Below is a small trained network, with its code and all its weights. Each question gives an input and a target symbol and asks what happens when units are switched off, that is, made to give their printed mean instead of their output.

import numpy as np


def w(rows, s, z=0):
    codes = np.array(rows[::2]) - 128.0
    scale = np.full(codes.shape[1], s)
    scale[-1] = z or s
    return codes * scale


def norm(h):
    return h / np.sqrt((h * h).mean(-1, keepdims=True) + 1e-5)


def f(y):
    return np.maximum(y, 0)


def softmax(a):
    e = np.exp(a - a.max(-1, keepdims=True))
    return e / e.sum(-1, keepdims=True)


def log_softmax(a):
    a = a - a.max(-1, keepdims=True)
    return a - np.log(np.exp(a).sum(-1, keepdims=True))


def net(x, mask):
    ids = ['αβγδεζηλμξστφψ'.index(c) for c in x.split()]
    T = len(ids)
    res = E[ids] + P[:T]
    u = 0
    for l in range(3):
        r = norm(res)
        for j in range(2):
            rows = slice(4 * j, 4 * j + 4)
            q, k, v = (r @ M[l][rows].T for M in (Q, K, V))
            z = softmax(np.where(np.tri(T) > 0, q @ k.T / 4**0.5, -1e9)) @ v
            o = O[l][rows]
            res = res + np.where(mask[u + j], z, o[:, -1]) @ o[:, :-1]
        u += 2
        y = f(norm(res) @ A[l][:, :-1].T + A[l][:, -1])
        res = res + np.where(mask[u : u + 8], y, B[l][:, -1]) @ B[l][:, :-1]
        u += 8
    return log_softmax(norm(res)[-1] @ U[:, :-1].T + U[:, -1])


Q, K, V, O, A, B = {}, {}, {}, {}, {}, {}
E = w([
[130,222,156],'α',
[74,105,91],'β',
[148,142,152],'γ',
[100,63,108],'δ',
[130,108,159],'ε',
[97,207,104],'ζ',
[132,221,161],'η',
[189,93,164],'λ',
[138,123,87],'μ',
[107,54,113],'ξ',
[68,89,208],'σ',
[143,133,139],'τ',
[86,204,90],'φ',
[123,250,176],'ψ',
],0.022)
P = w([
[125,119,100],'0',
[112,163,71],'1',
[237,127,144],'2',
[86,182,130],'3',
[118,162,69],'4',
[248,123,147],'5',
[80,14,132],'6',
],0.017)
Q[0] = w([
[123,206,118],'L0H1',
[134,75,220],'L0H1',
[176,141,141],'L0H1',
[169,103,161],'L0H1',
[121,146,71],'L0H2',
[104,251,121],'L0H2',
[143,41,154],'L0H2',
[167,24,92],'L0H2',
],0.018)
K[0] = w([
[149,176,89],'L0H1',
[127,125,202],'L0H1',
[147,142,167],'L0H1',
[135,131,172],'L0H1',
[137,164,72],'L0H2',
[31,113,6],'L0H2',
[138,122,179],'L0H2',
[222,154,159],'L0H2',
],0.019)
V[0] = w([
[133,45,117],'L0H1',
[198,151,195],'L0H1',
[2,207,124],'L0H1',
[77,87,156],'L0H1',
[172,132,62],'L0H2',
[128,134,127],'L0H2',
[19,67,70],'L0H2',
[119,114,136],'L0H2',
],0.0046)
O[0] = w([
[157,71,133,123],'L0H1',
[116,162,68,11],'L0H1',
[1,133,182,186],'L0H1',
[98,95,117,87],'L0H1',
[164,153,120,249],'L0H2',
[127,124,126,131],'L0H2',
[72,209,96,172],'L0H2',
[126,126,122,109],'L0H2',
],0.0066,0.0014)
A[0] = w([
[106,151,178,232],'L0N1',
[216,163,166,60],'L0N2',
[99,192,150,183],'L0N3',
[166,142,253,90],'L0N4',
[159,185,112,2],'L0N5',
[189,147,129,103],'L0N6',
[116,160,171,104],'L0N7',
[172,145,109,2],'L0N8',
],0.017,0.0082)
B[0] = w([
[46,126,93,237],'L0N1',
[144,105,193,191],'L0N2',
[83,166,152,253],'L0N3',
[94,76,4,170],'L0N4',
[190,208,132,141],'L0N5',
[155,158,169,182],'L0N6',
[61,114,132,157],'L0N7',
[67,97,27,132],'L0N8',
],0.018,0.0072)
Q[1] = w([
[214,165,89],'L1H1',
[128,141,91],'L1H1',
[89,81,157],'L1H1',
[132,106,95],'L1H1',
[50,101,125],'L1H2',
[117,100,60],'L1H2',
[77,250,152],'L1H2',
[35,188,46],'L1H2',
],0.02)
K[1] = w([
[169,186,78],'L1H1',
[108,157,115],'L1H1',
[103,67,167],'L1H1',
[120,102,75],'L1H1',
[137,126,67],'L1H2',
[89,79,96],'L1H2',
[135,249,61],'L1H2',
[93,163,39],'L1H2',
],0.019)
V[1] = w([
[154,121,29],'L1H1',
[163,112,130],'L1H1',
[42,117,120],'L1H1',
[121,92,132],'L1H1',
[177,3,64],'L1H2',
[114,209,117],'L1H2',
[170,216,147],'L1H2',
[83,101,59],'L1H2',
],0.011)
O[1] = w([
[107,161,192,163],'L1H1',
[60,159,105,76],'L1H1',
[228,92,150,255],'L1H1',
[141,135,94,132],'L1H1',
[144,45,107,122],'L1H2',
[106,134,165,160],'L1H2',
[1,116,82,101],'L1H2',
[161,74,207,206],'L1H2',
],0.0078,0.0046)
A[1] = w([
[246,105,171,110],'L1N1',
[12,106,121,52],'L1N2',
[152,87,176,111],'L1N3',
[113,179,197,13],'L1N4',
[182,219,47,124],'L1N5',
[102,195,67,1],'L1N6',
[32,191,103,124],'L1N7',
[132,43,51,125],'L1N8',
],0.011,0.024)
B[1] = w([
[173,109,150,194],'L1N1',
[77,248,153,133],'L1N2',
[97,157,140,151],'L1N3',
[56,252,190,128],'L1N4',
[105,188,155,156],'L1N5',
[2,12,7,128],'L1N6',
[165,107,114,254],'L1N7',
[119,118,94,193],'L1N8',
],0.023,0.0075)
Q[2] = w([
[68,167,213],'L2H1',
[122,199,191],'L2H1',
[168,98,249],'L2H1',
[202,94,180],'L2H1',
[71,85,162],'L2H2',
[101,104,41],'L2H2',
[46,61,184],'L2H2',
[176,171,142],'L2H2',
],0.018)
K[2] = w([
[72,233,203],'L2H1',
[154,211,193],'L2H1',
[143,62,203],'L2H1',
[192,72,167],'L2H1',
[61,73,129],'L2H2',
[114,99,12],'L2H2',
[16,2,180],'L2H2',
[209,186,188],'L2H2',
],0.015)
V[2] = w([
[130,153,151],'L2H1',
[116,182,120],'L2H1',
[250,149,103],'L2H1',
[99,183,77],'L2H1',
[44,130,206],'L2H2',
[89,93,33],'L2H2',
[135,170,117],'L2H2',
[169,217,70],'L2H2',
],0.014)
O[2] = w([
[144,100,171,141],'L2H1',
[137,72,146,169],'L2H1',
[209,142,113,88],'L2H1',
[116,98,36,181],'L2H1',
[9,76,134,253],'L2H2',
[138,21,54,198],'L2H2',
[119,193,118,158],'L2H2',
[152,255,87,156],'L2H2',
],0.011,0.0029)
A[2] = w([
[231,178,98,201],'L2N1',
[84,197,120,175],'L2N2',
[172,44,39,166],'L2N3',
[230,74,248,159],'L2N4',
[163,84,214,3],'L2N5',
[105,163,166,229],'L2N6',
[39,83,149,74],'L2N7',
[40,97,121,114],'L2N8',
],0.016,0.0051)
B[2] = w([
[184,46,138,245],'L2N1',
[104,99,68,220],'L2N2',
[81,4,136,247],'L2N3',
[179,85,186,254],'L2N4',
[201,78,131,157],'L2N5',
[91,138,134,207],'L2N6',
[192,139,142,221],'L2N7',
[186,196,155,235],'L2N8',
],0.017,0.0083)
U = w([
[111,121,139,86],'α',
[74,100,255,2],'β',
[113,127,147,60],'γ',
[164,170,243,214],'δ',
[118,115,110,107],'ε',
[116,118,144,62],'ζ',
[114,119,132,60],'η',
[136,119,154,165],'λ',
[112,51,45,109],'μ',
[136,115,164,135],'ξ',
[84,88,197,18],'σ',
[182,124,44,83],'τ',
[114,126,136,163],'φ',
[118,119,128,55],'ψ',
],0.017,0.0038)

Each question gives the input, a string of symbols that net reads in full, and the target symbol t.
The units are the heads (4 rows each of Q, K, V and O) and the neurons (one row each of A and B). Each row of codes is followed by its name. A weight is (code - 128) times the scale printed after its matrix; where a second scale follows, it is the last column's (O, A, B and U).
mask holds one flag per unit, layer by layer, with each layer's heads first. A switched-off unit (its flag False) gives its mean, the last column of its rows in O or B, instead of its output. The means were averaged over made-up inputs and are rounded, as every weight is.
A unit's drop is (log p(t) with every unit on - log p(t) with that unit switched off) / (log p(t) with every unit on - log p(t) with every unit switched off).
The circuit of an input: a set's keep is (log p(t) with only the set's units on - log p(t) with every unit switched off) / (log p(t) with every unit on - log p(t) with every unit switched off). Starting from the 12 units with the biggest drops (on a tie, the unit counted first), units are removed one at a time, each time the one whose removal leaves the highest keep (on an exact tie, the one counted first), for as long as the keep stays at least 0.8.
units of the circuit, in order: the units of the circuit, biggest drop first
top k neurons: the k neurons with the biggest drops, biggest first
k most important neurons of layer l: the k neurons of layer l with the biggest drops, biggest first
which heads matter: for each layer, one digit per head in row order, 1 if its drop is at least 0.15 and else 0, layers parted by /
input μ φ β γ η μ, target δ: top neuron -> [L0N6]
input β β μ γ μ, target τ: which heads matter -> 01 / 01 / 11
input μ γ ε β η μ α, target μ: which heads matter -> 10 / 11 / 11
input μ α τ γ, target μ: which heads matter -> 10 / 11 / 01
input λ τ μ τ μ δ, target δ: units of the circuit, in order -> [L0N1, L2H2]
input μ β μ φ, target μ: top 3 neurons -> [L0N1, L0N2, L1N7]
input ψ μ φ, target δ: top 2 neurons -> [L0N5, L0N6]
input β ε α β, target β: which heads matter -> 00 / 11 / 01
input μ α μ ε, target μ: top 3 neurons -> [L0N1, L0N4, L1N7]
input σ λ β, target μ: which heads matter -> 01 / 11 / 00
input μ β ξ α, target μ: top 3 neurons -> [L0N1, L0N2, L0N4]
input β β τ β, target β: top 2 neurons -> [L0N4, L2N8]
input α α ε σ λ, target δ: top 3 neurons -> [L0N2, L0N6, L0N1]
input β λ γ μ, target β: which heads matter -> 11 / 11 / 01
input β β μ μ, target β: which heads matter -> 10 / 11 / 01
input δ α β μ λ, target δ: top 4 neurons -> [L0N2, L0N6, L0N1, L0N3]
input μ φ β φ, target μ: top 2 neurons -> [L0N7, L0N1]
input μ μ μ μ μ ζ, target δ: units of the circuit, in order -> [L2H2]
input μ μ ξ ε, target μ: 3 most important neurons of layer 1 -> [L1N7, L1N1, L1N5]
input α μ β, target δ: 3 most important neurons of layer 0 -> [L0N3, L0N1, L0N6]
input μ σ δ γ, target μ: top 4 neurons -> [L0N1, L0N4, L1N7, L0N5]
input μ σ ε τ, target μ: top 2 neurons -> [L0N1, L0N4]
input γ ξ σ, target μ: 2 most important neurons of layer 0 -> [L0N4, L0N1]
input β β μ, target δ: 2 most important neurons of layer 0 -> [L0N2, L0N6]
